Below are the code and all the weights of a small trained network. Each question names an input and a target symbol and asks about switching units off, where a switched-off unit gives its printed mean instead of its output.

import numpy as np


def w(rows, s, z=0):
    codes = np.array(rows[::2]) - 128.0
    scale = np.full(codes.shape[1], s)
    scale[-1] = z or s
    return codes * scale


def norm(h):
    return h / np.sqrt((h * h).mean(-1, keepdims=True) + 1e-5)


def f(y):
    return y / 2 * (1 + np.tanh(0.7978845608 * (y + 0.044715 * y**3)))


def softmax(a):
    e = np.exp(a - a.max(-1, keepdims=True))
    return e / e.sum(-1, keepdims=True)


def log_softmax(a):
    a = a - a.max(-1, keepdims=True)
    return a - np.log(np.exp(a).sum(-1, keepdims=True))


def net(x, mask):
    ids = ['γδεηθλμξστψ'.index(c) for c in x.split()]
    T = len(ids)
    res = E[ids] + P[:T]
    u = 0
    for l in range(3):
        q, k, v = (norm(res) @ M[l].T for M in (Q, K, V))
        z = softmax(np.where(np.tri(T) > 0, q @ k.T / 3**0.5, -1e9)) @ v
        res = res + np.where(mask[u], z, O[l][:, -1]) @ O[l][:, :-1]
        u += 1
        y = f(norm(res) @ A[l][:, :-1].T + A[l][:, -1])
        res = res + np.where(mask[u : u + 8], y, B[l][:, -1]) @ B[l][:, :-1]
        u += 8
    return log_softmax(norm(res)[-1] @ U[:, :-1].T + U[:, -1])


Q, K, V, O, A, B = {}, {}, {}, {}, {}, {}
E = w([
[160,148,164,133,179,29,114,168,183,182],'γ',
[97,132,97,149,117,207,166,111,112,113],'δ',
[78,156,152,143,106,149,174,86,86,178],'ε',
[153,164,130,151,148,43,114,151,214,64],'η',
[54,134,146,169,105,112,152,112,74,156],'θ',
[129,114,120,226,109,121,148,129,117,170],'λ',
[117,148,167,167,199,66,38,165,191,121],'μ',
[225,153,155,98,202,145,139,159,254,158],'ξ',
[150,179,145,47,102,166,162,183,100,120],'σ',
[162,171,137,144,216,175,85,169,218,64],'τ',
[114,143,123,109,101,82,231,118,106,101],'ψ',
],0.019)
P = w([
[226,59,119,199,24,120,99,192,115,178],'0',
[140,222,202,189,157,101,198,223,129,115],'1',
[161,245,66,123,226,65,146,106,78,116],'2',
[67,193,103,95,167,104,129,131,188,138],'3',
[66,48,133,45,234,98,131,151,141,76],'4',
[202,155,254,161,169,72,185,164,129,86],'5',
],0.0097)
Q[0] = w([
[86,52,36,109,91,135,117,93,109,151],'L0H1',
[141,17,164,160,61,188,169,118,4,111],'L0H1',
[136,93,173,83,252,71,167,158,186,72],'L0H1',
],0.035)
K[0] = w([
[129,101,213,198,92,141,150,196,227,140],'L0H1',
[248,213,168,248,213,81,142,165,123,133],'L0H1',
[3,204,192,74,171,151,252,159,42,89],'L0H1',
],0.029)
V[0] = w([
[96,113,93,193,74,71,111,103,135,4],'L0H1',
[136,107,55,173,199,156,119,191,194,125],'L0H1',
[101,143,216,153,133,82,51,78,130,146],'L0H1',
],0.023)
O[0] = w([
[113,67,204,84,188,91,108,47,104,91,32],'L0H1',
[107,157,4,78,243,142,74,116,87,78,77],'L0H1',
[200,116,114,162,32,91,54,55,109,159,2],'L0H1',
],0.012,0.0057)
A[0] = w([
[168,158,132,36,104,73,74,199,173,110,84],'L0N1',
[108,120,165,100,131,104,118,121,170,117,48],'L0N2',
[161,141,173,110,120,123,80,128,160,133,17],'L0N3',
[171,155,170,3,81,141,97,190,59,111,96],'L0N4',
[119,128,119,139,107,182,137,99,169,90,111],'L0N5',
[183,135,147,27,100,67,121,179,186,67,194],'L0N6',
[88,134,103,155,101,123,103,100,106,67,132],'L0N7',
[179,133,107,61,123,51,135,140,146,125,2],'L0N8',
],0.033,0.0061)
B[0] = w([
[99,91,182,130,189,162,74,168,137,117,213],'L0N1',
[197,101,118,130,131,101,153,159,112,119,196],'L0N2',
[117,75,109,157,118,138,101,83,170,80,196],'L0N3',
[87,142,140,92,127,147,96,254,52,111,151],'L0N4',
[124,112,147,167,125,98,129,140,126,170,140],'L0N5',
[131,195,72,132,82,102,129,112,136,118,255],'L0N6',
[149,170,138,192,112,112,128,119,73,123,207],'L0N7',
[140,124,151,33,91,71,131,89,150,159,155],'L0N8',
],0.031,0.01)
Q[1] = w([
[163,178,133,167,85,127,187,173,180,117],'L1H1',
[112,122,72,253,44,156,208,102,46,162],'L1H1',
[114,108,136,93,180,173,113,80,132,126],'L1H1',
],0.044)
K[1] = w([
[117,115,91,107,39,158,91,198,114,86],'L1H1',
[202,201,31,243,164,117,88,160,15,241],'L1H1',
[93,109,145,82,181,127,130,3,105,100],'L1H1',
],0.031)
V[1] = w([
[239,148,205,137,79,188,108,110,109,110],'L1H1',
[198,244,134,65,152,79,2,146,74,169],'L1H1',
[129,101,76,43,150,209,133,127,71,67],'L1H1',
],0.0094)
O[1] = w([
[135,74,59,169,103,84,71,127,119,153,160],'L1H1',
[254,97,119,178,143,208,119,71,55,141,254],'L1H1',
[189,127,138,110,195,164,162,159,181,100,54],'L1H1',
],0.0065,0.0051)
A[1] = w([
[102,74,198,151,183,138,84,72,95,178,44],'L1N1',
[107,108,175,171,125,130,185,127,48,175,171],'L1N2',
[113,124,75,102,58,133,252,97,125,145,40],'L1N3',
[169,93,122,26,142,162,88,145,142,200,3],'L1N4',
[84,144,140,143,111,178,180,169,101,161,116],'L1N5',
[132,103,184,136,90,122,84,126,184,193,112],'L1N6',
[102,73,189,122,157,116,184,87,107,120,127],'L1N7',
[55,119,124,73,158,97,120,122,140,114,93],'L1N8',
],0.031,0.005)
B[1] = w([
[62,131,209,181,113,67,139,253,147,46,194],'L1N1',
[135,153,134,71,195,89,120,81,210,196,234],'L1N2',
[233,54,161,130,210,120,213,173,77,93,202],'L1N3',
[172,57,126,68,152,120,207,40,94,217,143],'L1N4',
[146,116,77,103,101,88,95,118,69,67,251],'L1N5',
[23,138,145,113,154,130,161,75,26,171,234],'L1N6',
[143,82,100,181,63,201,31,128,108,158,172],'L1N7',
[124,104,162,131,95,36,161,78,163,160,159],'L1N8',
],0.023,0.015)
Q[2] = w([
[106,123,159,132,79,101,113,105,94,112],'L2H1',
[162,155,168,120,38,251,131,130,229,235],'L2H1',
[184,129,131,230,51,219,104,21,143,211],'L2H1',
],0.029)
K[2] = w([
[128,154,164,87,143,124,115,109,125,146],'L2H1',
[22,106,183,41,44,74,162,200,181,72],'L2H1',
[64,116,111,77,3,28,216,118,112,175],'L2H1',
],0.033)
V[2] = w([
[179,109,149,169,147,155,146,137,107,154],'L2H1',
[144,186,156,76,77,79,123,99,139,145],'L2H1',
[151,208,121,247,147,187,174,101,122,138],'L2H1',
],0.011)
O[2] = w([
[141,132,118,92,106,165,95,170,153,89,199],'L2H1',
[130,160,105,135,126,51,100,108,197,161,254],'L2H1',
[124,84,170,3,158,169,123,121,122,80,11],'L2H1',
],0.0055,0.0012)
A[2] = w([
[176,124,121,110,110,134,189,181,115,108,117],'L2N1',
[97,166,69,65,33,175,133,220,95,118,15],'L2N2',
[77,170,127,125,136,125,93,118,137,152,174],'L2N3',
[96,197,177,94,164,144,173,120,254,141,2],'L2N4',
[53,116,156,170,45,224,138,142,127,165,98],'L2N5',
[160,58,99,48,122,236,108,130,198,187,58],'L2N6',
[82,73,104,135,49,140,131,54,164,113,101],'L2N7',
[126,152,91,125,135,149,170,108,126,178,128],'L2N8',
],0.038,0.0061)
B[2] = w([
[193,102,124,133,111,93,176,168,136,73,223],'L2N1',
[38,168,21,55,54,83,34,229,120,180,255],'L2N2',
[141,84,113,129,77,143,179,145,145,100,191],'L2N3',
[127,242,143,134,187,115,137,142,250,154,190],'L2N4',
[173,252,207,89,80,211,147,150,97,81,179],'L2N5',
[197,35,213,71,68,198,29,128,212,147,151],'L2N6',
[71,72,49,147,112,121,158,60,178,76,207],'L2N7',
[91,112,158,156,124,170,124,169,132,146,150],'L2N8',
],0.03,0.022)
U = w([
[63,105,171,90,181,113,188,81,60,213,217],'γ',
[99,209,157,122,198,101,160,115,216,146,122],'δ',
[94,198,199,97,54,191,174,84,86,72,140],'ε',
[212,201,116,123,95,86,80,19,68,133,72],'η',
[65,54,72,158,104,104,151,43,174,91,123],'θ',
[138,127,95,254,85,175,151,129,113,197,60],'λ',
[66,103,214,209,148,88,72,164,99,61,3],'μ',
[164,60,173,63,122,197,78,114,152,153,229],'ξ',
[75,154,69,63,83,107,106,196,89,150,156],'σ',
[114,129,83,113,247,230,108,110,75,85,151],'τ',
[210,92,126,109,117,96,240,174,114,79,67],'ψ',
],0.0072,0.0023)

Each question gives the input, a string of symbols that net reads in full, and the target symbol t.
The units are the heads (3 rows each of Q, K, V and O) and the neurons (one row each of A and B). Each row of codes is followed by its name. A weight is (code - 128) times the scale printed after its matrix; where a second scale follows, it is the last column's (O, A, B and U).
mask holds one flag per unit, layer by layer, with each layer's heads first. A switched-off unit (its flag False) gives its mean, the last column of its rows in O or B, instead of its output. The means were averaged over made-up inputs and are rounded, as every weight is.
A unit's drop is (log p(t) with every unit on - log p(t) with that unit switched off) / (log p(t) with every unit on - log p(t) with every unit switched off).
The circuit of an input: a set's keep is (log p(t) with only the set's units on - log p(t) with every unit switched off) / (log p(t) with every unit on - log p(t) with every unit switched off). Starting from the 12 units with the biggest drops (on a tie, the unit counted first), units are removed one at a time, each time the one whose removal leaves the highest keep (on an exact tie, the one counted first), for as long as the keep stays at least 0.8.
circuit, biggest first: the units of the circuit, biggest drop first
top k neurons: the k neurons with the biggest drops, biggest first
top k neurons in layer l: the k neurons of layer l with the biggest drops, biggest first
drop of u: that unit's drop, to one decimal
input ψ λ ε θ, target ξ: circuit, biggest first	(L0H1; L1N7; L2N6)
input λ λ η γ μ ε, target μ: circuit, biggest first	(L0H1; L1N1; L2N2)
input ε ξ ε γ η, target ε: top 2 neurons	(L0N1; L2N5)
input τ ξ σ λ, target τ: circuit, biggest first	(L0H1; L2N2)
input δ ψ μ η, target ψ: top 2 neurons	(L0N2; L0N6)
input λ λ θ γ, target θ: circuit, biggest first	(L0H1; L0N3; L2N7)
input ξ δ σ θ ξ γ, target θ: circuit, biggest first	(L0N3; L2N7; L0H1)
input η λ σ δ, target μ: top 2 neurons	(L1N1; L0N6)
input τ λ λ γ μ, target μ: circuit, biggest first	(L1N1; L0N1)
input σ γ σ λ τ ε, target ψ: top neuron	(L1N5)
input θ μ λ σ λ, target η: circuit, biggest first	(L0H1; L2N2; L2N7)
input σ σ ψ λ μ, target ψ: top 2 neurons	(L0N2; L0N6)
input γ η δ, target λ: top 2 neurons in layer 2	(L2N2; L2N8)
input δ ξ λ, target θ: top 4 neurons	(L1N8; L0N6; L1N7; L1N2)
input σ λ μ μ ψ ε, target η: top 2 neurons	(L2N2; L0N1)
input η γ λ ψ η ξ, target ψ: top neuron	(L0N6)
input θ ψ η λ, target ε: top 2 neurons	(L2N5; L0N6)
input σ δ τ λ, target ψ: top 3 neurons	(L0N1; L1N3; L1N5)
input γ ε θ θ θ ξ, target θ: top 2 neurons	(L0N3; L0N6)
input σ ε λ λ μ, target ε: top neuron	(L2N5)
input ψ σ λ, target ξ: top 2 neurons	(L1N7; L0N2)
input θ σ σ ξ σ δ, target ψ: top 2 neurons	(L1N5; L0N1)
input λ σ γ σ μ θ, target λ: top 2 neurons in layer 2	(L2N2; L2N8)
input τ τ θ ψ ξ μ, target ψ: top 2 neurons in layer 0	(L0N6; L0N2)
input γ μ τ, target τ: drop of L0H1	0.7
input τ μ δ γ θ ε, target θ: drop of L1N8	1.3
input ψ τ θ δ λ ξ, target δ: drop of L0H1	0.2
